Each name stands for a flat space through zero: a line, a plane or more. A row that begins with a name and a colon came from that space; any other row is followed by the name of the space it lies nearest, among the names in its block.
bap-loga: [-35   4  -3  -4  11  11  15   2 -13  -1  -5  -3 -22  17 -18 -12  -9   5
   5  -4  13  24  -7]
nulem-ped: [-15  -4   7 -10 -14  36 -15  -5 -30 -22   0  11  -1   1  13  25 -28   4
  24   8   4   2   8]
gife-vonem: [  9  -2  15 -11 -10  -9   7  -3 -10  -2 -10  10   3  -6   4 -15  -9  -2
   1   4  -5  -3   8]
danan-benat: [ 10   5   8  50   4 -25   3  -1   1  28   6 -11  15  -9   3   6  12  23
  -5 -27 -31 -35  11]
nimi-piv: [ -7  -9  -4   6 -12  -6   1   5  -4   9  -2  -8   0  12  -8  15  -6  -8
  -4   3  -3   2  -9]
[-13 -13  -3  -6   8  -3 -20  -3  11  21 -18  -4   9   6   2 -18   6 -10
  26  -2   4   4   6] : bap-loga
danan-benat: [ -4 -12 -26 -42  34   0  14 -58  -6 -15 -15   0  17  11 -26  -9  -2 -17
   6  -6  17  37 -14]
tifi-kip: [  0  -7  -4  -2  -1  -8   5  -9  10 -31  -5  21  13  18   4  11 -15 -10
  -8  12   3  13 -13]
nimi-piv: [ -9  -4  12  -4  11   3  10 -18  11  -3  11  11   8 -21  20  -8  22   8
   2 -11 -13  -8   8]
[-33  14 -21 -28  28  17  10 -14  -8   4   5  -8  -2 -10  31 -16 -11   6
  18  -6   8  11 -45] : danan-benat
[-18  -3  19 -15  -7  12 -21  -3 -26 -15  -8  -8 -21 -12  -3  -7   3  -9
 -16  17  14   5  -8] : danan-benat
[-13  24 -21  26  15  13   0 -11  49 -34 -23 -15 -16  14  40  14  50 -21
  -5  -2  -8   8 -28] : gife-vonem
visal-godom: [  1   5  -9 -11  11   0  -9   9 -11   4 -26 -18   0  11 -16 -10 -28   4
  -2 -18 -16  -5  16]
[  0   5   2  14 -20 -13  11  14  -5  14  -9 -12   1  42 -19   8 -20  -9
 -15   3   5  11  -5] : nimi-piv
tifi-kip: [  5 -35  19 -36  11 -22 -17  20   3 -10 -35  58  26  41   1  30 -16  19
 -18   4  15  -9   0]
[ -2   4  20  -1   6  -3  -1 -19  10   2  11  14   0 -28   9  -2  12  16
   2  -9 -16 -17  -6] : nimi-piv
[ 17   4   6  13   5  -9   9  -5  11   1  -1   4   4 -15  16 -22 -24  -6
  -2   1  17  19 -16] : bap-loga
[-24   9   8  -5  -1 -22  43 -27  23   0 -14  34  35 -22   0 -16  18  11
 -43  14  31   9  -4] : visal-godom
rolu-netu: [  1  -8   5  -1  -1  10  -4  -9  11  -3  -5  -3 -15   5   1 -11 -16   8
  -7  -6 -18   2  -1]
[-18 -13   0  17 -19   2  -8  16  10   3   6  34  38   6  21  14 -10 -10
   0 -20 -38 -25  18] : nulem-ped
[  2 -20   2 -28   1   4  -3  18 -36  31  34   2  21  -3 -41   0 -36  20
  12   2  18  -1  22] : gife-vonem
[ 13   1 -15   4   6 -26   6  17  19  -5  12  31 -12  19   9  16  -4  26
   6  -3  24  15   8] : danan-benat
befo-val: [-14  39 -14   5  84  41 -12  -8   5 -33 -33  27  55  13 -33  73  12 -28
  31 -18  30 -28  41]
did-ziker: [-25 -11  21 -25 -27  21  -7  11  17   9  15 -19 -44  19  55  -9 -25  22
 -36 -14  36  12  12]
[ -2   4 -28  -4  42 -34  21 -20   6  21   7   1   7   2  -4   8   5  32
  -1 -34  -2  -1  -5] : danan-benat
[ 22   4   0  27  12 -23  10 -19   9   9  -6 -14  33  -6 -23   7  16   2
 -11 -19 -24 -11  20] : danan-benat
[  5 -36   1 -16   9 -17 -24  36  -1  52 -50  34   4  48   2   4   4  47
 -24 -26  18 -19  29] : tifi-kip
[  4 -11   4 -10   7   7  -1 -17   8 -22  18   9  16 -46  11 -18  28  12
   5  -1  -1 -19  13] : nimi-piv
[  7 -17  16   3 -12  -3 -21 -15 -25 -34 -21 -16  19 -12 -26   2   6 -30
 -18   8  -6 -12  24] : danan-benat
[ -1  12  10   9   5   5   4   0   0 -19  10  17   3  -9  10   0  -1 -30
   6   5  -6  12 -14] : tifi-kip
[ 14   1  36 -16 -25 -21  14 -15 -34  18  11  30   3 -23 -14 -29 -54   1
  -1  23 -13 -14  37] : gife-vonem
[-12  17 -26  12 -27  17  17 -16  11  37  28 -78 -43 -16 -15 -27   9  11
  18 -17  -7   8  33] : tifi-kip
[ -1   7 -15   4 -12   9 -12  13   1   1 -14 -18   5   5 -18  -7  -7  -9
   1   6  13  10   3] : nimi-piv
[ 15   8 -17  15  14 -16  13 -12 -10   4  -8   7  23  -6 -36   7  21 -18
  32  15 -26 -14 -11] : did-ziker
[ 16 -33  13  -7  23  -1   0  -3  35  -7 -13   2 -17 -34  15 -10 -31 -34
   8 -20 -31  20  -8] : visal-godom
[  7   7  10   5  -8  -4   1  -1  19 -17 -13  -4 -10  -1  14  -8   4  -7
  -4  -5 -14  -3  -5] : gife-vonem
gife-vonem: [  0  -4 -24  -1  23   5 -10   3   6  12   0 -14   6  10  -7  16  14  11
  -1 -11   7   2 -10]
[ -5  20  -8  -4 -10  -9   0   9 -17  16  16   2  16 -14   2  21  27  -4
   3   0  33   2   1] : rolu-netu
[-10  -7   9 -12  -8   1  -8   1  16   1  20 -16 -22  14  31  -9 -10  15
 -10 -10  16   2   8] : did-ziker
did-ziker: [-18  -6  14  -8  -9   4   1   7  13   6   3  -4 -20   6  29 -11 -21  13
 -10  -7  11   4   5]
[ 12 -14   1   7  -3 -10   1  -3   6   4   9  -8   6 -12  11   0  -4 -10
   5   6   2 -15   5] : bap-loga
nase-keme: [ -5  22 -19  -5 -29  22  -1  14 -21  -8  17  -2   0  21  14   2 -27  20
  13   9 -38   3 -45]
[  4  -4  12  11 -15 -25   5  14   9   1  -7   7  10   2  13 -11  26   9
   5   9  14  14   4] : nulem-ped
[ -5  -5 -14   6  -7   5  -4  -2   1  21 -21 -21  -8   7  -7  -4  17  28
  -5 -12   6  -3  13] : tifi-kip
[  0  -3   0   2 -10  -7   3  -1  -2  -2   2  -7  -2   5  -3  -8   0   4
  -3   3   0   4   0] : befo-val
visal-godom: [ -2  24  -3  -8   5  -5 -16   0  -9  -6  16  -9  -8  14   8   1  20 -40
  -4  17   5  14  -4]
[ -1 -12 -17   5  -3  -5   4 -17   2  12 -32 -17   6  20  -5  -6  24  34
  -9 -10  -2   5  13] : tifi-kip
bap-loga: [ -5   5 -20   4 -12   0 -15   1  -7 -18  -4  -9 -38 -15   4 -21 -17  -9
 -16   5 -18  23 -29]
[  7 -25   2  -1   7   4  -9  -4  12  -8 -11  -1  -8  11 -11 -15 -11   7
  14   2 -20   5   7] : rolu-netu
[ -5 -24 -53 -23 -25  37 -30  15   1 -47  -9 -18  14 -36  -6 -30  10   1
  21  19  19   6  12] : nimi-piv

Each name stands for a flat space through zero: a line, a plane or more. A row that begins with a name and a colon came from that space; any other row is followed by the name of the space it lies nearest, among the names in its block.
fevit_daf: [-11 -34   2 -22 -25  33 -11  19   4  39  -6   6  16 -18  -5  18 -34   5
  -8 -17  -9  13 -17]
fevit_daf: [ 13 -27  -7   6 -31  11   7  19 -13   4 -17  -1  10  20  34  -5 -17   4
 -17 -12  -4  -7  -9]
fim_mul: [-18  -3 -17 -10  30  13  -2  -8  -8 -12  10  -8  -8  28 -14   9 -18  -5
   8  -5  -2 -11 -28]
gedot_susin: [  7   4 -14  -4  11   7   2 -26  14 -24   7  16  -4  -6 -11   7  20  20
  30  -8 -26  -8  -5]
gil_vorop: [ -7  20 -19  16   1   9  20  -5   2 -15 -31  12  -4  13 -15   2 -27  -2
  16 -14 -40   7   1]
lod_numu: [-44  -6   1   2  21  -2  19 -14   3   6  14   1 -29  -5  10 -32  -2 -27
  15  -8  14 -24  16]
boku_nede: [  6 -39 -51 -35   6  48  -2  -8  17  -7   8  -7 -26   4 -14  44   6 -16
   1   8  21 -70  43]
gep_miv: [  9   4 -10 -18   1 -12  11  -3 -18  -3 -16  -5  15  -1  15  -2  33  -2
  12  12  14   4   4]
[ -6   9  -3  12  -3  12   1  -1   1 -15  24 -11 -10 -11 -21  -6 -53   3
  -9   0 -14 -19 -31] : gep_miv
[  3 -19   8   7  -1 -20 -36  -9   3   0  11  -9  -5   6   4  -3   4 -23
  12 -25  -6 -14  -8] : gil_vorop
